Here is a tiny trained network, its code and every weight. The questions are about switching its units off for an input and a class, where a switched-off unit gives its printed mean instead of its output.

import numpy as np


def w(rows, s, z=0):
    codes = np.array(rows[::2]) - 128.0
    scale = np.full(codes.shape[1], s)
    scale[-1] = z or s
    return codes * scale


def f(y):
    return np.maximum(y, 0)


def log_softmax(a):
    a = a - a.max(-1, keepdims=True)
    return a - np.log(np.exp(a).sum(-1, keepdims=True))


def net(x, mask):
    res = np.array(x, float).reshape(1, 8) / 4 @ E
    y = f(res @ A[0][:, :-1].T + A[0][:, -1])
    res = res + np.where(mask, y, B[0][:, -1]) @ B[0][:, :-1]
    return log_softmax(res[-1] @ U[:, :-1].T + U[:, -1])


A, B = {}, {}
E = w([
[237,91,104,230],'x0',
[157,214,2,90],'x1',
[128,127,129,130],'x2',
[130,129,128,128],'x3',
[38,40,36,198],'x4',
[87,218,154,224],'x5',
[128,127,130,125],'x6',
[127,127,129,128],'x7',
],0.0066)
A[0] = w([
[154,180,82,107,96],'neuron 0',
[119,188,159,191,97],'neuron 1',
[198,237,210,90,101],'neuron 2',
[199,195,199,91,81],'neuron 3',
[181,175,186,96,91],'neuron 4',
[209,102,151,171,105],'neuron 5',
[49,136,64,188,117],'neuron 6',
[137,205,64,134,99],'neuron 7',
[162,106,101,75,107],'neuron 8',
[99,179,130,189,101],'neuron 9',
[155,166,62,112,87],'neuron 10',
[160,53,108,82,86],'neuron 11',
[185,114,118,180,79],'neuron 12',
[95,146,165,44,129],'neuron 13',
[168,100,110,62,145],'neuron 14',
[247,128,96,175,97],'neuron 15',
[227,88,76,205,114],'neuron 16',
[107,203,165,192,84],'neuron 17',
[160,157,36,94,90],'neuron 18',
[146,108,127,112,255],'neuron 19',
[192,70,106,66,106],'neuron 20',
[118,195,153,173,161],'neuron 21',
[111,75,229,136,88],'neuron 22',
[116,151,39,115,104],'neuron 23',
[117,216,139,195,102],'neuron 24',
[131,85,215,192,115],'neuron 25',
[37,172,124,229,120],'neuron 26',
[83,73,43,146,126],'neuron 27',
[38,169,118,95,141],'neuron 28',
[108,196,154,169,108],'neuron 29',
[183,169,117,93,140],'neuron 30',
[142,71,97,86,90],'neuron 31',
[82,144,158,71,97],'neuron 32',
[241,184,185,80,97],'neuron 33',
[168,158,167,99,234],'neuron 34',
[161,151,162,105,64],'neuron 35',
[168,177,57,109,84],'neuron 36',
[110,192,118,172,118],'neuron 37',
[71,162,172,62,105],'neuron 38',
[142,55,73,42,222],'neuron 39',
[171,150,150,98,96],'neuron 40',
[177,91,152,178,150],'neuron 41',
[152,204,43,156,138],'neuron 42',
[126,39,255,164,57],'neuron 43',
[217,113,132,187,90],'neuron 44',
[4,110,171,67,128],'neuron 45',
],0.0091,0.0088)
B[0] = w([
[65,104,153,109,155],'neuron 0',
[155,103,158,75,157],'neuron 1',
[125,53,93,193,214],'neuron 2',
[111,32,81,163,189],'neuron 3',
[109,69,88,170,175],'neuron 4',
[122,139,41,86,169],'neuron 5',
[143,75,146,168,189],'neuron 6',
[72,121,159,96,163],'neuron 7',
[167,132,193,70,156],'neuron 8',
[178,94,157,57,154],'neuron 9',
[4,124,171,76,154],'neuron 10',
[172,90,183,68,158],'neuron 11',
[128,119,69,70,151],'neuron 12',
[155,140,79,141,190],'neuron 13',
[146,144,185,101,183],'neuron 14',
[119,154,58,90,179],'neuron 15',
[137,167,69,79,196],'neuron 16',
[155,100,146,67,158],'neuron 17',
[55,129,157,96,168],'neuron 18',
[155,244,193,187,255],'neuron 19',
[154,124,167,83,174],'neuron 20',
[199,136,170,118,181],'neuron 21',
[8,171,140,82,183],'neuron 22',
[48,101,157,131,165],'neuron 23',
[178,106,158,53,164],'neuron 24',
[65,174,138,93,193],'neuron 25',
[198,87,152,113,195],'neuron 26',
[139,7,137,254,196],'neuron 27',
[194,150,41,129,190],'neuron 28',
[168,106,145,86,156],'neuron 29',
[84,111,155,191,179],'neuron 30',
[168,99,157,103,152],'neuron 31',
[129,145,83,104,163],'neuron 32',
[117,39,106,182,207],'neuron 33',
[120,152,141,247,238],'neuron 34',
[111,61,104,168,141],'neuron 35',
[37,118,154,83,160],'neuron 36',
[189,116,169,64,156],'neuron 37',
[140,153,36,94,179],'neuron 38',
[178,161,184,155,254],'neuron 39',
[111,58,120,142,154],'neuron 40',
[118,213,76,113,185],'neuron 41',
[62,172,188,112,187],'neuron 42',
[17,127,146,62,196],'neuron 43',
[124,145,46,51,168],'neuron 44',
[173,165,36,114,216],'neuron 45',
],0.0062,0.009)
U = w([
[19,145,138,83,78],'0',
[119,48,81,177,89],'1',
[147,174,7,76,68],'2',
[132,173,131,149,254],'3',
[191,116,178,70,46],'4',
[129,178,128,157,228],'5',
],0.016,0.0095)

Each question gives the input, the list of numbers given to net, and the class t.
The units are the neurons (one row each of A and B). Each row of codes is followed by its name. A weight is (code - 128) times the scale printed after its matrix; where a second scale follows, it is the last column's (A, B and U).
mask holds one flag per neuron, in row order. A switched-off neuron (its flag False) gives its mean, the last column of its row in B, instead of its output. The means were averaged over made-up inputs and are rounded, as every weight is.
A unit's drop is (log p(t) with every unit on - log p(t) with that unit switched off) / (log p(t) with every unit on - log p(t) with every unit switched off).
The circuit of an input: a set's keep is (log p(t) with only the set's units on - log p(t) with every unit switched off) / (log p(t) with every unit on - log p(t) with every unit switched off). Starting from the 12 units with the biggest drops (on a tie, the unit counted first), units are removed one at a time, each time the one whose removal leaves the highest keep (on an exact tie, the one counted first), for as long as the keep stays at least 0.8.
circuit, biggest first: the units of the circuit, biggest drop first
unit that matters most: the unit with the biggest drop
k most important neurons: the k neurons with the biggest drops, biggest first
drop when u is switched off: that unit's drop, to one decimal
input [5,2,-2,0,1,-2,6,0], class 2: circuit, biggest first -> neuron 16
input [-3,6,-6,3,-3,-7,-2,-4], class 4: circuit, biggest first -> neuron 39; neuron 8
input [-6,0,-3,-6,1,-7,-5,4], class 4: circuit, biggest first -> neuron 39; neuron 11
input [-6,1,0,-7,8,7,-6,-1], class 1: circuit, biggest first -> neuron 27; neuron 6
input [-6,-6,7,-7,-2,-5,8,3], class 5: circuit, biggest first -> neuron 45; neuron 34; neuron 13
input [-3,-4,-3,1,-5,-5,-5,1], class 1: circuit, biggest first -> neuron 33; neuron 3; neuron 2
input [5,1,-1,-8,-5,-2,-1,2], class 1: circuit, biggest first -> neuron 33; neuron 3
input [-6,-3,1,4,-1,0,-1,0], class 2: circuit, biggest first -> neuron 45; neuron 38; neuron 28
input [3,-8,6,8,-7,-7,1,-8], class 0: circuit, biggest first -> neuron 43; neuron 22
input [-2,5,1,-3,8,4,2,-5], class 1: 2 most important neurons -> neuron 27; neuron 6
input [-8,-3,7,6,7,1,6,-5], class 2: 2 most important neurons -> neuron 45; neuron 28
input [7,3,4,8,5,-7,3,2], class 2: 3 most important neurons -> neuron 16; neuron 15; neuron 44
input [-8,4,-4,-1,6,5,0,1], class 2: 2 most important neurons -> neuron 28; neuron 45
input [-2,-8,-1,-7,-1,2,1,4], class 0: circuit, biggest first -> neuron 43
input [8,-8,-7,7,-3,-7,4,1], class 0: circuit, biggest first -> neuron 43; neuron 22
input [-6,-4,4,-3,-6,3,1,-5], class 1: 2 most important neurons -> neuron 2; neuron 3
input [-5,-3,5,2,-4,7,4,-6], class 4: drop when neuron 41 is switched off -> 0.1
input [7,-7,-8,-1,3,8,7,-1], class 4: drop when neuron 43 is switched off -> -0.1
input [7,-8,-2,7,-4,4,4,8], class 0: drop when neuron 43 is switched off -> 0.3
input [-6,8,-4,-3,-7,8,-2,-8], class 0: unit that matters most -> neuron 42
